[[ 20 -37]
 [ -6  -8]
 [-26 -21]
 [-11 -14]
 [-20  18]]
->
[[-26 -21]
 [-20  18]
 [-11 -14]
 [ -6  -8]
 [ 20 -37]]

[[ 29 -15  14]
 [ -3  -7 -30]
 [-14 -23   8]
 [ -2  22 -40]
 [  9  -5 -18]
 [-18 -25  29]
 [ 31   2 -12]
 [  0 -21  -5]
 [-26  15 -22]
 [-19  19 -20]
 [ -6 -22  26]
 [ 14 -10 -31]]
->
[[-26  15 -22]
 [-19  19 -20]
 [-18 -25  29]
 [-14 -23   8]
 [ -6 -22  26]
 [ -3  -7 -30]
 [ -2  22 -40]
 [  0 -21  -5]
 [  9  -5 -18]
 [ 14 -10 -31]
 [ 29 -15  14]
 [ 31   2 -12]]

[[-35  -1 -27 -28  30  32 -20 -36]
 [ 12   0  11   0  11  -5  19  -5]
 [-19 -43  37 -33 -18 -21 -29 -27]
 [  4  40  -1  15 -25 -13  38 -25]]
->
[[-35  -1 -27 -28  30  32 -20 -36]
 [-19 -43  37 -33 -18 -21 -29 -27]
 [  4  40  -1  15 -25 -13  38 -25]
 [ 12   0  11   0  11  -5  19  -5]]

[[ -9   4  27   4  -6  29  20  -4  16  -5  -7]
 [-17  -8   2  14  -6  -7  15   0  16   0   3]
 [-15  -9 -14   7  -3  -4  -9   1   4  -8   8]
 [  0   5   4  36  28   6  27   0  21   0  -1]
 [  7   2  -7  -8   4  13  -9  -1  18  -5  -6]]
->
[[-17  -8   2  14  -6  -7  15   0  16   0   3]
 [-15  -9 -14   7  -3  -4  -9   1   4  -8   8]
 [ -9   4  27   4  -6  29  20  -4  16  -5  -7]
 [  0   5   4  36  28   6  27   0  21   0  -1]
 [  7   2  -7  -8   4  13  -9  -1  18  -5  -6]]

[[  7 -18   4 -21  29 -18  -9 -27 -16  45 -28  -1 -23  -9 -12 -37]
 [ -1  24  -3   5 -34   8  -5  13  23 -37  36 -13  22  -1   8  44]
 [-13 -15  13 -33  13   7   3 -26 -38  19  -9   2  -5   3 -20 -22]
 [  6  26  -6  21 -30   8  -2  22  33 -36  30  -9  23  -1  14  44]]
->
[[-13 -15  13 -33  13   7   3 -26 -38  19  -9   2  -5   3 -20 -22]
 [ -1  24  -3   5 -34   8  -5  13  23 -37  36 -13  22  -1   8  44]
 [  6  26  -6  21 -30   8  -2  22  33 -36  30  -9  23  -1  14  44]
 [  7 -18   4 -21  29 -18  -9 -27 -16  45 -28  -1 -23  -9 -12 -37]]

[[ 36  38   3  38 -20 -11  -6   0 -11  -6 -13  -8]
 [  0   6   3   9 -10   9  11  11 -21  10 -14  11]
 [  9   4   7   2   7   2   1   1  14   1   9   1]]
->
[[  0   6   3   9 -10   9  11  11 -21  10 -14  11]
 [  9   4   7   2   7   2   1   1  14   1   9   1]
 [ 36  38   3  38 -20 -11  -6   0 -11  -6 -13  -8]]

[[  3  41]
 [-28  39]
 [ -4 -48]
 [ 37 -22]
 [-29 -10]
 [ 23 -24]
 [-48 -27]
 [ 13  23]
 [-44  28]
 [ -9  29]
 [-37  30]
 [ 35 -41]]
->
[[-48 -27]
 [-44  28]
 [-37  30]
 [-29 -10]
 [-28  39]
 [ -9  29]
 [ -4 -48]
 [  3  41]
 [ 13  23]
 [ 23 -24]
 [ 35 -41]
 [ 37 -22]]

[[  5  -5  10  -8  10  12]
 [ 17  33  10  -3   7   9]
 [ 22 -29  23  25 -30 -33]
 [ 10  20  11 -13  18  19]
 [-30  37 -33  15  39  34]
 [ 32   0  31  -3 -14 -12]]
->
[[-30  37 -33  15  39  34]
 [  5  -5  10  -8  10  12]
 [ 10  20  11 -13  18  19]
 [ 17  33  10  -3   7   9]
 [ 22 -29  23  25 -30 -33]
 [ 32   0  31  -3 -14 -12]]

[[-31   6 -19  19  -3 -34 -33   5   7]
 [ 25  22  20 -26  25  13  19  14  30]
 [  2  21  27 -30  26   0  10  28  24]
 [ 39   4   2  -3   6  30  27 -10   8]]
->
[[-31   6 -19  19  -3 -34 -33   5   7]
 [  2  21  27 -30  26   0  10  28  24]
 [ 25  22  20 -26  25  13  19  14  30]
 [ 39   4   2  -3   6  30  27 -10   8]]
---
[[  7  -9   9   9]
 [ -1  -5  14   3]
 [  0  -8  11   1]
 [ 12  27 -35 -15]
 [-15  -6  47  15]]
->
[[  9   9  -9   7]
 [  3  14  -5  -1]
 [  1  11  -8   0]
 [-15 -35  27  12]
 [ 15  47  -6 -15]]

[[ -6  -4   3  -2  -2   0  -9   3]
 [-43  15  -7 -41 -36  16 -45 -15]
 [ -6   2   3  -4  -2   2 -12   4]
 [ -3  -1   3   0   0   0  -7   4]
 [ -2  -2   2   0   0   0  -5   3]
 [ -2  -4   3   2   2  -1  -5   3]
 [ -4  -6   3   1   0  -1  -7   3]
 [ -1   0   2   1   2   1  -4   3]
 [ -6   2   3  -3  -2   2 -11   4]
 [ -3   1   2  -1   0   1  -7   3]
 [ -3  -2   2  -1   0   0  -7   3]]
->
[[  3  -9   0  -2  -2   3  -4  -6]
 [-15 -45  16 -36 -41  -7  15 -43]
 [  4 -12   2  -2  -4   3   2  -6]
 [  4  -7   0   0   0   3  -1  -3]
 [  3  -5   0   0   0   2  -2  -2]
 [  3  -5  -1   2   2   3  -4  -2]
 [  3  -7  -1   0   1   3  -6  -4]
 [  3  -4   1   2   1   2   0  -1]
 [  4 -11   2  -2  -3   3   2  -6]
 [  3  -7   1   0  -1   2   1  -3]
 [  3  -7   0   0  -1   2  -2  -3]]

[[34 34 38]
 [10 29 -6]]
->
[[38 34 34]
 [-6 29 10]]

[[ 44 -38  17 -13  -5]
 [  2   3  11  -4 -14]
 [-33  17   2 -18  15]
 [-31  30 -10 -25   1]
 [-15  17 -14   6  36]
 [-34 -11  -7  -8   8]
 [  4   2   1  28   2]
 [ 14   0  13   9 -14]
 [ 35   3  -3  33  -7]
 [-22  13 -18 -13  -2]
 [-40  30 -32  31  27]]
->
[[ -5 -13  17 -38  44]
 [-14  -4  11   3   2]
 [ 15 -18   2  17 -33]
 [  1 -25 -10  30 -31]
 [ 36   6 -14  17 -15]
 [  8  -8  -7 -11 -34]
 [  2  28   1   2   4]
 [-14   9  13   0  14]
 [ -7  33  -3   3  35]
 [ -2 -13 -18  13 -22]
 [ 27  31 -32  30 -40]]

[[ -1   8   8 -15]
 [  2  -2   2  -5]
 [-12  10  -1   7]
 [-18   7  -7  12]
 [-19   4  -9  18]
 [ -2   8   9 -10]
 [-11   9   2   9]
 [-13  26  19 -36]]
->
[[-15   8   8  -1]
 [ -5   2  -2   2]
 [  7  -1  10 -12]
 [ 12  -7   7 -18]
 [ 18  -9   4 -19]
 [-10   9   8  -2]
 [  9   2   9 -11]
 [-36  19  26 -13]]

[[ 11  10   6 -10  -1 -48]
 [ -7  31 -23  22  12 -21]
 [ -8  30 -31  24  10  -7]
 [ 12 -17  31 -30  -7 -18]
 [  7 -28  30 -27 -14  19]
 [  3 -29  29 -24 -15  20]
 [  4  20   0   0   6 -48]
 [ -3  30 -25  23  11 -28]
 [ -3  27 -19  21  13 -30]]
->
[[-48  -1 -10   6  10  11]
 [-21  12  22 -23  31  -7]
 [ -7  10  24 -31  30  -8]
 [-18  -7 -30  31 -17  12]
 [ 19 -14 -27  30 -28   7]
 [ 20 -15 -24  29 -29   3]
 [-48   6   0   0  20   4]
 [-28  11  23 -25  30  -3]
 [-30  13  21 -19  27  -3]]
